Below is a small trained network, with its code and all its weights. Each question gives an input and a target symbol and asks what happens when units are switched off, that is, made to give their printed mean instead of their output.

import numpy as np


def w(rows, s, z=0):
    codes = np.array(rows[::2]) - 128.0
    scale = np.full(codes.shape[1], s)
    scale[-1] = z or s
    return codes * scale


def norm(h):
    return h / np.sqrt((h * h).mean(-1, keepdims=True) + 1e-5)


def f(y):
    return y / 2 * (1 + np.tanh(0.7978845608 * (y + 0.044715 * y**3)))


def softmax(a):
    e = np.exp(a - a.max(-1, keepdims=True))
    return e / e.sum(-1, keepdims=True)


def log_softmax(a):
    a = a - a.max(-1, keepdims=True)
    return a - np.log(np.exp(a).sum(-1, keepdims=True))


def net(x, mask):
    ids = ['αδεζηθμξστφψω'.index(c) for c in x.split()]
    T = len(ids)
    res = E[ids] + P[:T]
    u = 0
    for l in range(2):
        q, k, v = (norm(res) @ M[l].T for M in (Q, K, V))
        z = softmax(np.where(np.tri(T) > 0, q @ k.T / 3**0.5, -1e9)) @ v
        res = res + np.where(mask[u], z, O[l][:, -1]) @ O[l][:, :-1]
        u += 1
        y = f(norm(res) @ A[l][:, :-1].T + A[l][:, -1])
        res = res + np.where(mask[u : u + 8], y, B[l][:, -1]) @ B[l][:, :-1]
        u += 8
    return log_softmax(norm(res)[-1] @ U[:, :-1].T + U[:, -1])


Q, K, V, O, A, B = {}, {}, {}, {}, {}, {}
E = w([
[105,136,92,137,104,158,104,187,73,146,80],'α',
[95,88,85,136,123,96,160,205,53,63,93],'δ',
[113,110,113,124,113,172,130,137,25,93,103],'ε',
[113,90,130,145,122,150,97,133,140,53,70],'ζ',
[138,152,129,73,138,124,96,124,77,170,123],'η',
[124,161,65,130,104,212,57,132,106,149,164],'θ',
[123,159,151,190,104,222,135,144,87,178,142],'μ',
[104,128,158,65,128,140,54,70,86,62,140],'ξ',
[150,198,168,80,182,188,71,221,99,108,117],'σ',
[130,105,125,84,97,168,123,78,177,130,142],'τ',
[142,130,226,144,132,182,85,78,104,110,114],'φ',
[201,103,116,126,121,131,139,134,68,105,83],'ψ',
[125,190,107,176,105,106,177,84,1,111,151],'ω',
],0.0051)
P = w([
[123,81,114,135,213,147,175,80,159,199,146],'0',
[114,38,159,170,105,64,132,223,170,137,109],'1',
[9,189,70,147,122,83,136,61,168,112,11],'2',
[151,189,161,121,120,188,198,172,96,150,165],'3',
[118,77,184,179,52,58,90,255,167,161,100],'4',
[49,219,77,135,79,102,125,37,188,135,15],'5',
[147,204,169,121,102,169,186,181,110,137,168],'6',
],0.0042)
Q[0] = w([
[115,42,191,116,105,128,113,157,149,133,204],'0.h1',
[254,70,153,130,149,145,135,169,85,147,198],'0.h1',
[112,133,192,172,132,97,103,186,113,133,145],'0.h1',
],0.0071)
K[0] = w([
[104,123,226,94,56,98,65,223,181,96,147],'0.h1',
[210,209,195,98,82,141,98,230,101,100,131],'0.h1',
[94,187,169,190,2,67,63,151,124,114,23],'0.h1',
],0.005)
V[0] = w([
[152,157,169,65,140,192,86,138,98,167,134],'0.h1',
[26,177,118,138,113,102,88,135,71,104,83],'0.h1',
[174,135,83,112,98,210,128,121,90,92,1],'0.h1',
],0.0036)
O[0] = w([
[255,191,92,155,204,142,159,105,170,104,117,247],'0.h1',
[219,76,97,73,149,233,54,36,107,183,54,146],'0.h1',
[230,7,96,170,111,72,186,51,185,130,185,214],'0.h1',
],0.0038,0.0014)
A[0] = w([
[93,156,216,191,32,42,132,170,163,62,131,14],'0.n1',
[217,118,223,75,204,94,127,162,102,149,127,79],'0.n2',
[209,131,78,41,206,138,164,138,53,120,190,123],'0.n3',
[78,59,137,92,160,184,177,64,214,146,118,101],'0.n4',
[194,41,228,141,170,112,63,160,88,96,118,10],'0.n5',
[151,172,129,35,227,181,109,173,165,109,83,162],'0.n6',
[140,254,99,148,147,144,178,40,134,92,142,122],'0.n7',
[69,137,143,195,103,137,22,207,255,162,153,9],'0.n8',
],0.0037,0.0015)
B[0] = w([
[72,215,73,89,84,125,188,64,154,149,228,148],'0.n1',
[87,123,202,135,162,79,130,43,112,155,115,166],'0.n2',
[88,194,145,52,112,13,103,118,163,159,222,210],'0.n3',
[141,151,78,116,168,185,165,145,4,126,123,125],'0.n4',
[96,152,188,139,167,160,46,190,142,33,154,164],'0.n5',
[87,62,64,168,57,143,203,62,79,159,152,182],'0.n6',
[84,15,161,62,178,150,90,217,210,81,75,254],'0.n7',
[181,44,206,57,104,121,145,28,103,148,207,172],'0.n8',
],0.0037,0.0026)
Q[1] = w([
[63,160,68,57,179,115,155,60,192,129,73],'1.h1',
[135,121,213,112,136,42,92,131,52,103,220],'1.h1',
[58,76,91,210,208,122,64,3,198,121,56],'1.h1',
],0.0068)
K[1] = w([
[55,79,85,75,253,92,185,93,131,149,185],'1.h1',
[139,175,182,102,67,77,47,69,152,93,101],'1.h1',
[88,74,148,165,210,104,129,143,23,96,179],'1.h1',
],0.0064)
V[1] = w([
[106,97,103,69,134,177,40,93,104,4,208],'1.h1',
[125,122,177,7,212,115,175,49,112,90,140],'1.h1',
[130,127,29,40,111,30,96,167,115,147,111],'1.h1',
],0.0036)
O[1] = w([
[131,253,51,213,68,161,35,123,197,55,146,99],'1.h1',
[122,78,189,115,57,132,56,142,113,42,190,252],'1.h1',
[71,85,103,82,75,79,145,111,237,160,101,69],'1.h1',
],0.0046,0.0014)
A[1] = w([
[60,72,140,125,93,138,96,35,69,69,73,83],'1.n1',
[171,130,140,206,184,219,56,176,116,11,61,4],'1.n2',
[86,153,93,183,154,58,183,227,191,63,32,129],'1.n3',
[146,18,187,168,188,85,167,157,92,192,212,54],'1.n4',
[134,126,177,122,149,156,105,213,122,42,231,108],'1.n5',
[39,110,75,179,35,104,67,12,201,97,110,87],'1.n6',
[144,103,4,103,170,144,187,85,132,235,88,101],'1.n7',
[148,169,62,159,192,167,226,109,152,163,236,102],'1.n8',
],0.004,0.0039)
B[1] = w([
[170,141,102,209,80,111,93,183,142,181,158,199],'1.n1',
[132,111,19,30,141,2,167,157,121,199,144,212],'1.n2',
[151,121,169,82,172,200,86,94,155,143,161,245],'1.n3',
[183,229,94,199,122,149,101,158,179,143,137,216],'1.n4',
[103,99,140,118,146,127,167,74,147,131,12,214],'1.n5',
[192,175,173,138,177,95,212,150,96,157,152,254],'1.n6',
[132,195,145,180,94,85,98,30,158,72,123,170],'1.n7',
[143,140,61,91,35,126,85,225,136,122,86,165],'1.n8',
],0.0051,0.0019)
U = w([
[99,64,97,188,137,131,81,38,206,133,58,143],'α',
[102,196,104,175,72,77,161,48,128,185,70,53],'δ',
[254,101,139,154,103,41,176,190,187,88,153,6],'ε',
[164,212,120,168,147,180,182,178,48,144,187,179],'ζ',
[74,26,166,86,98,201,133,184,184,82,79,170],'η',
[160,166,147,129,234,169,102,122,248,120,153,74],'θ',
[140,109,173,90,217,143,135,84,16,108,71,115],'μ',
[111,204,53,111,70,142,20,187,167,78,129,132],'ξ',
[204,17,105,156,67,166,98,73,71,115,160,174],'σ',
[60,192,202,133,109,170,92,95,99,12,179,156],'τ',
[131,85,25,79,144,103,123,166,67,130,118,227],'φ',
[89,108,158,60,110,95,204,96,119,188,242,165],'ψ',
[82,96,162,189,57,91,71,214,91,168,137,60],'ω',
],0.0074,0.0024)

Each question gives the input, a string of symbols that net reads in full, and the target symbol t.
The units are the heads (3 rows each of Q, K, V and O) and the neurons (one row each of A and B). Each row of codes is followed by its name. A weight is (code - 128) times the scale printed after its matrix; where a second scale follows, it is the last column's (O, A, B and U).
mask holds one flag per unit, layer by layer, with each layer's heads first. A switched-off unit (its flag False) gives its mean, the last column of its rows in O or B, instead of its output. The means were averaged over made-up inputs and are rounded, as every weight is.
A unit's drop is (log p(t) with every unit on - log p(t) with that unit switched off) / (log p(t) with every unit on - log p(t) with every unit switched off).
The circuit of an input: a set's keep is (log p(t) with only the set's units on - log p(t) with every unit switched off) / (log p(t) with every unit on - log p(t) with every unit switched off). Starting from the 12 units with the biggest drops (on a tie, the unit counted first), units are removed one at a time, each time the one whose removal leaves the highest keep (on an exact tie, the one counted first), for as long as the keep stays at least 0.8.
circuit, biggest first: the units of the circuit, biggest drop first
most important unit: the unit with the biggest drop
k most important neurons: the k neurons with the biggest drops, biggest first
k most important neurons of layer l: the k neurons of layer l with the biggest drops, biggest first
input μ ε ζ, target μ: circuit, biggest first	(1.h1, 0.h1)
input η α η θ φ μ, target η: circuit, biggest first	(0.n7, 1.h1)
input θ τ θ, target θ: circuit, biggest first	(1.n6, 0.n7, 0.h1)
input δ ε φ, target δ: 3 most important neurons	(0.n8, 1.n1, 1.n6)
input μ η μ, target μ: circuit, biggest first	(1.h1)
input τ φ η, target τ: circuit, biggest first	(1.h1, 1.n2)
input η ξ σ, target η: circuit, biggest first	(1.h1, 0.n6, 0.n7)
input ω ε φ η η δ, target ω: 2 most important neurons of layer 1	(1.n1, 1.n6)
input θ φ μ φ η θ, target θ: circuit, biggest first	(0.n7, 1.n6, 0.h1)
input θ φ ψ ω ε, target φ: circuit, biggest first	(0.n5, 1.n2, 1.h1, 0.n3)
input τ ψ μ θ α ε, target τ: circuit, biggest first	(0.h1, 1.n3)
input η ζ ξ ζ τ, target ψ: 2 most important neurons	(0.n1, 1.n6)
input η η η θ φ θ η, target ψ: 4 most important neurons	(0.n3, 0.n2, 0.n6, 0.n7)
input ξ ψ α ξ μ τ, target ξ: circuit, biggest first	(1.h1)
input τ θ τ, target τ: circuit, biggest first	(0.h1, 1.h1)
input σ ζ σ δ η η, target σ: 2 most important neurons of layer 0	(0.n6, 0.n2)
input μ ξ ω η θ δ δ, target ξ: 3 most important neurons	(0.n7, 0.n8, 0.n3)
input ω μ μ, target ω: circuit, biggest first	(1.n1, 1.h1)
input ξ δ ω φ, target μ: 2 most important neurons of layer 1	(1.n2, 1.n5)
input θ τ ε ε τ ψ, target θ: most important unit	1.n3
input η θ η φ ζ, target ε: 2 most important neurons of layer 1	(1.n6, 1.n2)
input ε ψ μ φ θ δ δ, target ξ: 2 most important neurons of layer 1	(1.n8, 1.n6)
input μ ψ μ η σ, target μ: 4 most important neurons	(0.n5, 1.n5, 0.n2, 0.n8)
input ξ δ φ, target ξ: 2 most important neurons	(1.n2, 0.n7)
